Here is a tiny trained network, its code and every weight. The questions are about switching its units off for an input and a class, where a switched-off unit gives its printed mean instead of its output.

import numpy as np


def w(rows, s, z=0):
    codes = np.array(rows[::2]) - 128.0
    scale = np.full(codes.shape[1], s)
    scale[-1] = z or s
    return codes * scale


def f(y):
    return np.maximum(y, 0)


def log_softmax(a):
    a = a - a.max(-1, keepdims=True)
    return a - np.log(np.exp(a).sum(-1, keepdims=True))


def net(x, mask):
    res = np.array(x, float).reshape(1, 5) / 4 @ E
    y = f(res @ A[0][:, :-1].T + A[0][:, -1])
    res = res + np.where(mask, y, B[0][:, -1]) @ B[0][:, :-1]
    return log_softmax(res[-1] @ U[:, :-1].T + U[:, -1])


A, B = {}, {}
E = w([
[130,128,129,129,128,127,124,129],'x0',
[129,128,128,128,128,128,129,128],'x1',
[118,4,164,124,123,120,159,198],'x2',
[183,145,225,134,42,145,166,97],'x3',
[142,104,124,254,152,248,115,115],'x4',
],0.009)
A[0] = w([
[143,150,125,123,119,124,127,119,86],'N1',
[130,206,126,122,102,128,104,96,114],'N2',
[152,171,196,150,95,155,142,111,22],'N3',
[105,142,84,141,146,134,122,146,172],'N4',
[124,151,120,94,142,99,135,132,114],'N5',
[132,113,155,120,104,102,130,139,112],'N6',
[141,108,145,174,142,192,122,128,131],'N7',
[141,250,143,111,111,119,105,77,26],'N8',
[124,91,162,191,132,212,131,117,3],'N9',
[100,84,58,106,186,91,103,167,35],'N10',
[121,157,85,150,151,154,110,117,146],'N11',
[125,152,112,91,137,90,130,129,74],'N12',
[139,94,142,153,117,166,147,114,20],'N13',
[103,75,32,103,208,90,103,160,63],'N14',
[102,116,93,119,161,118,116,146,179],'N15',
[159,167,214,144,61,152,131,100,97],'N16',
[128,121,139,115,120,107,135,123,161],'N17',
[133,13,141,135,143,126,145,184,154],'N18',
[131,157,112,66,132,47,144,129,190],'N19',
[114,146,125,88,117,78,108,130,207],'N20',
[132,56,129,143,140,127,131,172,20],'N21',
[110,172,96,40,138,44,140,126,66],'N22',
[140,126,156,138,114,159,134,114,111],'N23',
[138,53,251,62,36,50,146,167,110],'N24',
[130,142,95,155,156,145,123,131,139],'N25',
[124,130,118,131,131,137,123,124,153],'N26',
[105,115,90,129,164,106,114,147,182],'N27',
[124,129,131,130,133,126,128,120,131],'N28',
[141,203,116,119,127,130,118,96,175],'N29',
[119,195,30,186,183,191,97,107,145],'N30',
[125,140,118,111,131,109,126,127,94],'N31',
[110,108,80,116,177,112,111,145,189],'N32',
[139,161,167,145,113,149,138,114,39],'N33',
[131,1,137,134,150,136,131,177,6],'N34',
],0.0092,0.0057)
B[0] = w([
[130,127,145,125,123,125,135,132,137],'N1',
[121,124,126,139,82,120,132,177,190],'N2',
[120,135,52,148,99,136,104,120,164],'N3',
[127,128,124,120,151,145,124,89,180],'N4',
[123,129,96,142,107,133,119,131,160],'N5',
[127,131,150,122,158,132,127,116,152],'N6',
[121,133,66,128,90,113,110,131,189],'N7',
[131,116,197,108,77,125,154,184,198],'N8',
[128,133,178,115,58,106,151,206,176],'N9',
[131,127,196,115,91,125,155,169,179],'N10',
[128,125,131,120,171,129,122,92,186],'N11',
[129,131,84,141,115,136,115,111,157],'N12',
[132,123,171,112,109,125,144,154,142],'N13',
[131,125,185,118,76,120,150,191,203],'N14',
[128,136,88,144,115,131,114,113,183],'N15',
[116,122,81,148,58,104,120,188,204],'N16',
[131,128,147,113,134,143,126,126,158],'N17',
[126,141,167,118,67,114,144,180,204],'N18',
[123,120,138,154,67,114,138,197,225],'N19',
[134,121,175,115,101,134,142,156,205],'N20',
[123,135,55,150,105,129,104,110,151],'N21',
[123,133,29,166,89,136,100,109,208],'N22',
[126,128,110,130,98,121,125,148,153],'N23',
[135,130,216,95,251,149,145,60,244],'N24',
[133,129,128,117,156,133,124,97,171],'N25',
[129,130,129,131,136,123,131,111,148],'N26',
[131,131,81,140,111,131,113,112,187],'N27',
[128,134,130,125,131,132,122,132,132],'N28',
[125,115,66,149,98,124,113,140,208],'N29',
[132,123,130,108,229,136,124,47,254],'N30',
[129,127,105,130,121,136,121,121,141],'N31',
[132,134,73,150,109,128,110,115,198],'N32',
[123,130,82,142,119,133,112,113,146],'N33',
[126,138,18,168,76,124,97,126,173],'N34',
],0.023,0.0098)
U = w([
[123,139,45,171,120,129,78,110,8],'0',
[135,115,180,112,95,105,181,179,253],'1',
[147,124,157,87,249,156,138,58,149],'2',
],0.012,0.00022)

Each question gives the input, the list of numbers given to net, and the class t.
The units are the neurons (one row each of A and B). Each row of codes is followed by its name. A weight is (code - 128) times the scale printed after its matrix; where a second scale follows, it is the last column's (A, B and U).
mask holds one flag per neuron, in row order. A switched-off neuron (its flag False) gives its mean, the last column of its row in B, instead of its output. The means were averaged over made-up inputs and are rounded, as every weight is.
A unit's drop is (log p(t) with every unit on - log p(t) with that unit switched off) / (log p(t) with every unit on - log p(t) with every unit switched off).
The circuit of an input: a set's keep is (log p(t) with only the set's units on - log p(t) with every unit switched off) / (log p(t) with every unit on - log p(t) with every unit switched off). Starting from the 12 units with the biggest drops (on a tie, the unit counted first), units are removed one at a time, each time the one whose removal leaves the highest keep (on an exact tie, the one counted first), for as long as the keep stays at least 0.8.
units of the circuit, in order: the units of the circuit, biggest drop first
unit that matters most: the unit with the biggest drop
top k neurons: the k neurons with the biggest drops, biggest first
drop when u is switched off: that unit's drop, to one decimal
input [5,1,2,3,-7], class 2: units of the circuit, in order => (N24)
input [-7,2,2,-8,-3], class 1: top 2 neurons => (N14; N10)
input [-4,-6,4,-4,-1], class 1: top 3 neurons => (N14; N10; N18)
input [-1,7,6,1,0], class 2: top 2 neurons => (N24; N19)
input [-2,2,-8,1,-1], class 1: top 4 neurons => (N8; N34; N32; N2)
input [8,3,-6,2,0], class 1: top 3 neurons => (N8; N22; N34)
input [8,5,1,1,3], class 1: top 3 neurons => (N22; N24; N34)
input [1,-2,-2,7,1], class 0: top 4 neurons => (N3; N14; N18; N10)
input [3,-2,6,-8,-4], class 1: top 3 neurons => (N14; N10; N18)
input [1,4,1,2,6], class 1: top 2 neurons => (N9; N22)
input [6,-2,3,2,-5], class 2: drop when N24 is switched off => 1.0
input [-5,8,7,8,-7], class 2: drop when N24 is switched off => 2.0
input [-8,-3,3,7,-3], class 2: drop when N24 is switched off => 1.2
input [-2,-8,-4,-7,8], class 2: unit that matters most => N30
